Here is a tiny trained network, its code and every weight. The questions are about switching its units off for an input and a target symbol, where a switched-off unit gives its printed mean instead of its output.

import numpy as np


def w(rows, s, z=0):
    codes = np.array(rows[::2]) - 128.0
    scale = np.full(codes.shape[1], s)
    scale[-1] = z or s
    return codes * scale


def norm(h):
    return h / np.sqrt((h * h).mean(-1, keepdims=True) + 1e-5)


def f(y):
    return np.maximum(y, 0)


def softmax(a):
    e = np.exp(a - a.max(-1, keepdims=True))
    return e / e.sum(-1, keepdims=True)


def log_softmax(a):
    a = a - a.max(-1, keepdims=True)
    return a - np.log(np.exp(a).sum(-1, keepdims=True))


def net(x, mask):
    ids = ['αβγδεζηθμξπτφ'.index(c) for c in x.split()]
    T = len(ids)
    res = E[ids] + P[:T]
    r = norm(res)
    for j in range(3):
        rows = slice(2 * j, 2 * j + 2)
        q, k, v = (r @ M[0][rows].T for M in (Q, K, V))
        z = softmax(np.where(np.tri(T) > 0, q @ k.T / 2**0.5, -1e9)) @ v
        o = O[0][rows]
        res = res + np.where(mask[j], z, o[:, -1]) @ o[:, :-1]
    y = f(norm(res) @ A[0][:, :-1].T + A[0][:, -1])
    res = res + np.where(mask[3:15], y, B[0][:, -1]) @ B[0][:, :-1]
    return log_softmax(norm(res)[-1] @ U[:, :-1].T + U[:, -1])


Q, K, V, O, A, B = {}, {}, {}, {}, {}, {}
E = w([
[75,124,81],'α',
[92,115,91],'β',
[138,87,47],'γ',
[61,137,59],'δ',
[111,102,90],'ε',
[106,97,67],'ζ',
[82,125,246],'η',
[116,94,63],'θ',
[127,89,40],'μ',
[107,113,102],'ξ',
[159,124,143],'π',
[107,86,36],'τ',
[106,160,78],'φ',
],0.014)
P = w([
[184,51,216],'0',
[13,178,41],'1',
[106,60,72],'2',
[3,196,127],'3',
[120,151,118],'4',
[102,54,85],'5',
[47,186,160],'6',
[125,154,110],'7',
[102,53,85],'8',
[145,170,199],'9',
[131,154,123],'10',
[103,42,88],'11',
[142,178,240],'12',
],0.015)
Q[0] = w([
[187,104,56],'h1',
[89,159,215],'h1',
[137,2,48],'h2',
[148,77,86],'h2',
[107,37,145],'h3',
[129,104,147],'h3',
],0.044)
K[0] = w([
[176,66,160],'h1',
[91,151,86],'h1',
[1,112,82],'h2',
[36,145,98],'h2',
[153,102,157],'h3',
[116,121,147],'h3',
],0.052)
V[0] = w([
[64,193,92],'h1',
[149,127,152],'h1',
[66,87,107],'h2',
[190,93,152],'h2',
[4,79,177],'h3',
[201,102,238],'h3',
],0.031)
O[0] = w([
[33,146,184,108],'h1',
[144,138,91,125],'h1',
[149,70,64,170],'h2',
[88,222,132,91],'h2',
[37,182,238,251],'h3',
[6,217,25,96],'h3',
],0.02,0.017)
A[0] = w([
[100,180,42,155],'n1',
[200,166,127,230],'n2',
[200,173,141,120],'n3',
[164,251,107,2],'n4',
[166,170,161,126],'n5',
[180,116,141,192],'n6',
[45,107,96,175],'n7',
[206,126,74,120],'n8',
[147,102,82,94],'n9',
[61,157,187,133],'n10',
[162,112,46,99],'n11',
[117,152,106,108],'n12',
],0.029,0.0071)
B[0] = w([
[179,1,153,242],'n1',
[60,220,160,182],'n2',
[4,124,130,161],'n3',
[206,23,191,147],'n4',
[65,116,61,167],'n5',
[133,191,195,192],'n6',
[154,252,129,235],'n7',
[219,178,41,195],'n8',
[151,70,188,171],'n9',
[235,25,127,250],'n10',
[14,200,220,200],'n11',
[128,97,153,157],'n12',
],0.041,0.014)
U = w([
[126,114,208,87],'α',
[156,13,190,50],'β',
[141,172,120,130],'γ',
[127,198,213,106],'δ',
[129,122,118,112],'ε',
[155,152,138,118],'ζ',
[25,79,138,135],'η',
[150,167,127,161],'θ',
[150,195,132,147],'μ',
[124,92,111,146],'ξ',
[99,149,79,254],'π',
[150,248,159,126],'τ',
[114,137,93,222],'φ',
],0.018,0.0063)

Each question gives the input, a string of symbols that net reads in full, and the target symbol t.
The units are the heads (2 rows each of Q, K, V and O) and the neurons (one row each of A and B). Each row of codes is followed by its name. A weight is (code - 128) times the scale printed after its matrix; where a second scale follows, it is the last column's (O, A, B and U).
mask holds one flag per unit, heads first, then neurons. A switched-off unit (its flag False) gives its mean, the last column of its rows in O or B, instead of its output. The means were averaged over made-up inputs and are rounded, as every weight is.
A unit's drop is (log p(t) with every unit on - log p(t) with that unit switched off) / (log p(t) with every unit on - log p(t) with every unit switched off).
The circuit of an input: a set's keep is (log p(t) with only the set's units on - log p(t) with every unit switched off) / (log p(t) with every unit on - log p(t) with every unit switched off). Starting from the 12 units with the biggest drops (on a tie, the unit counted first), units are removed one at a time, each time the one whose removal leaves the highest keep (on an exact tie, the one counted first), for as long as the keep stays at least 0.8.
units of the circuit, in order: the units of the circuit, biggest drop first
most important unit: the unit with the biggest drop
k most important neurons: the k neurons with the biggest drops, biggest first
drop of u: that unit's drop, to one decimal
input δ δ γ φ φ γ ξ β η φ δ ε, target δ: most important unit	h2
input δ μ μ, target δ: 2 most important neurons	[n7, n11]
input δ η π ξ ε π ξ μ π, target δ: 4 most important neurons	[n7, n11, n10, n1]
input η θ δ, target η: 2 most important neurons	[n1, n10]
input φ μ ξ φ π, target τ: units of the circuit, in order	[h1, n2]
input ξ η φ π, target β: units of the circuit, in order	[n7, n11]
input η π η φ π ε π η η η α π, target η: 3 most important neurons	[n10, n1, n8]
input τ π ξ, target τ: 4 most important neurons	[n11, n8, n10, n4]
input α α ξ δ, target β: units of the circuit, in order	[h3, n7]
input η φ δ π η π η ε ξ, target η: 4 most important neurons	[n10, n1, n8, n11]
input δ η δ, target δ: 4 most important neurons	[n7, n10, n11, n1]
input θ δ δ η, target β: 3 most important neurons	[n10, n11, n7]
input η π η γ η θ π φ ε η α τ, target η: units of the circuit, in order	[h3, n1]
input μ τ π δ, target β: units of the circuit, in order	[h3]
input η δ β η δ η θ π φ, target η: 3 most important neurons	[n10, n1, n11]
input η π η, target η: 2 most important neurons	[n8, n6]
input τ φ η, target τ: 4 most important neurons	[n7, n1, n9, n4]
input δ φ β δ δ ξ φ φ β ζ φ γ, target δ: 4 most important neurons	[n7, n11, n10, n1]
input δ τ π ζ π ζ, target δ: 4 most important neurons	[n7, n11, n10, n1]
input π α η π φ φ, target π: units of the circuit, in order	[h3]
input δ η η π, target β: 2 most important neurons	[n10, n11]
input π π τ π φ π ξ η γ δ μ θ, target π: drop of h2	0.2
input τ α δ, target τ: drop of n10	1.0
input η θ η η ξ θ θ φ δ γ ε α, target η: drop of n8	0.4
input π ζ ξ, target π: drop of n10	0.2
